Each row has a name. Each piece below is followed by the name of the row it came from, unless a question asks for something else. Each question is about the rows just above it. Places in a row count from 0.

[ 4.89 -3.40  2.05 -5.98  5.69  5.74  5.43 -5.07] -> j558
[-7.76  8.47  5.23  0.71 -6.08 -5.28 -4.89 -8.27] -> j945
[-7.80  8.41  5.31  0.62 -6.12 -5.30 -5.06 -8.21] -> j234
[-0.68 -3.20 -7.09  5.32 -2.90 -4.10 -3.92 -0.48] -> j471
Where in the named rows is [-5.06]?  j234, 6
One entry of j945 was changed: [-7.76  8.47  5.23  0.72 -6.08 -5.28 -4.89 -8.27]. Where, and from what?  3, [0.71]

[ 1.60  1.02  0.95  0.72  3.02 -2.73 -1.84 -1.97  1.87  4.53 -2.77] = j234
[ 0.08  0.13 -1.81  0.83 -0.17  0.36  0.58  1.41 -0.46  0.10 -0.71] = j63
[-0.41 -2.38 -1.20 -1.18  4.07  1.86 -3.34 -1.50  2.48  3.31 -1.88] = j570
[ 3.51 -1.55  1.79  0.91  0.50 -0.75  0.49 -2.45 -1.54 -1.16  0.30] = j945
[ 0.64 -1.22 -0.02 -3.03  3.44 -2.00 -1.43 -4.01  0.47 -3.52 -0.55] = j717
[ 0.92 -3.40 -1.87 -1.54 -0.64  0.71 -1.26 -0.61 -4.91  0.10 -0.70] = j599
[-1.35  0.91  1.40 -2.34  3.91 -3.05 -3.07 -0.68  1.93  2.45 -2.91] = j471
[-0.17  0.03  0.98 -0.49  0.65 -0.78 -0.21  0.16  1.05 -0.48  0.44] = j558
[-3.31 -0.37  2.25 -0.47  1.22  1.81 -0.11  0.64  1.50  0.21 -0.74] = j552
[ 3.51 -1.55  1.78  0.91  0.50 -0.75  0.49 -2.45 -1.54  5.28 -0.75] = j428
[-1.88] is at row and place  j570, 10
The rest of the row after [-1.35  0.91  1.40 -2.34]:  [ 3.91 -3.05 -3.07 -0.68  1.93  2.45 -2.91]
The rest of the row after [ 1.79  0.91  0.50 -0.75  0.49]:  [-2.45 -1.54 -1.16  0.30]
Go on from [1.02 0.95] to the end of its row.  [ 0.72  3.02 -2.73 -1.84 -1.97  1.87  4.53 -2.77]

[ 6.93 -4.22  0.83  6.06 -4.08 -5.73  4.33  6.11 -6.12 -6.59 -3.45 -7.29
 -5.44 -7.12 -4.90 -6.72  2.69 -3.46  2.92 -6.26 -6.24  6.42  6.49 -2.70
  6.80 -6.15  6.35  6.06 -0.26  0.51  6.69  6.72  2.58 -2.52  4.47 -5.04
 -0.59  6.66  6.85 -4.28 -5.60 -2.09] -> j945
[ 1.95 -1.27  0.13  2.17 -1.15 -1.73  0.78  1.83 -1.97 -2.05 -0.95 -2.29
 -1.93 -2.26 -1.35 -1.90 -2.01  1.78 -1.24 -1.81 -2.15  1.49  1.91 -0.98
  2.01 -1.69  2.09  1.76 -0.01  0.16  2.16  1.87  1.09 -0.53  1.21 -1.49
  0.17  1.97  2.06 -1.10 -1.70 -0.52] -> j471
[-3.94  5.76 -6.00 -5.21 -3.04  5.63 -6.37 -5.73 -1.32  0.01  5.65  4.36
 -1.38  4.55  5.74  5.11  5.46 -5.70  5.72 -0.38  5.37 -1.66 -5.36 -4.05
 -3.32 -0.62 -2.29 -1.14 -5.59 -5.94 -4.41 -3.36  2.53  5.43  1.09 -2.08
 -5.38 -4.88 -3.95 -2.88 -1.44  5.34] -> j552
[-2.39  2.96 -3.85 -3.21 -2.25  2.70 -3.95 -3.51 -0.94 -0.53  2.93  2.01
 -1.30  2.18  2.88  2.42  2.69 -3.46  2.93 -0.63  2.58 -1.10 -3.25 -2.82
 -2.04 -0.78 -1.40 -0.79 -3.66 -3.76 -2.64 -2.17  1.22  2.78  0.42 -1.63
 -3.39 -2.98 -2.37 -2.13 -1.33  2.78] -> j472
After [ 2.69 -3.46  2.93], its row goes on with  [-0.63  2.58 -1.10 -3.25 -2.82 -2.04 -0.78 -1.40 -0.79 -3.66 -3.76 -2.64
 -2.17  1.22  2.78  0.42 -1.63 -3.39 -2.98 -2.37 -2.13 -1.33  2.78]
One entry of j945 was changed: [ 6.93 -4.22  0.83  6.06 -4.08 -5.73  4.33  6.11 -6.12 -6.59 -3.45 -7.29
 -5.44 -7.12 -4.90 -6.72  2.69 -3.46  2.92 -6.26 -6.24  6.42  6.49 -2.70
  6.80 -6.15  6.35  6.06 -0.26  0.50  6.69  6.72  2.58 -2.52  4.47 -5.04
 -0.59  6.66  6.85 -4.28 -5.60 -2.09]. Where, and from what?  29, [0.51]
Where does [ 6.93 -4.22  0.83  6.06 -4.08 -5.73  4.33  6.11 -6.12 -6.59 -3.45 -7.29
 -5.44 -7.12 -4.90 -6.72  2.69 -3.46  2.92 -6.26 -6.24  6.43  6.49 -2.70
  6.80 -6.15  6.35  6.06 -0.26  0.51  6.69  6.72  2.58 -2.52  4.47 -5.04
 -0.59  6.66  6.85 -4.28 -5.60 -2.09] differ from j945, and what was there?  21, [6.42]
Row and place of [-1.33] in the named rows:  j472, 40

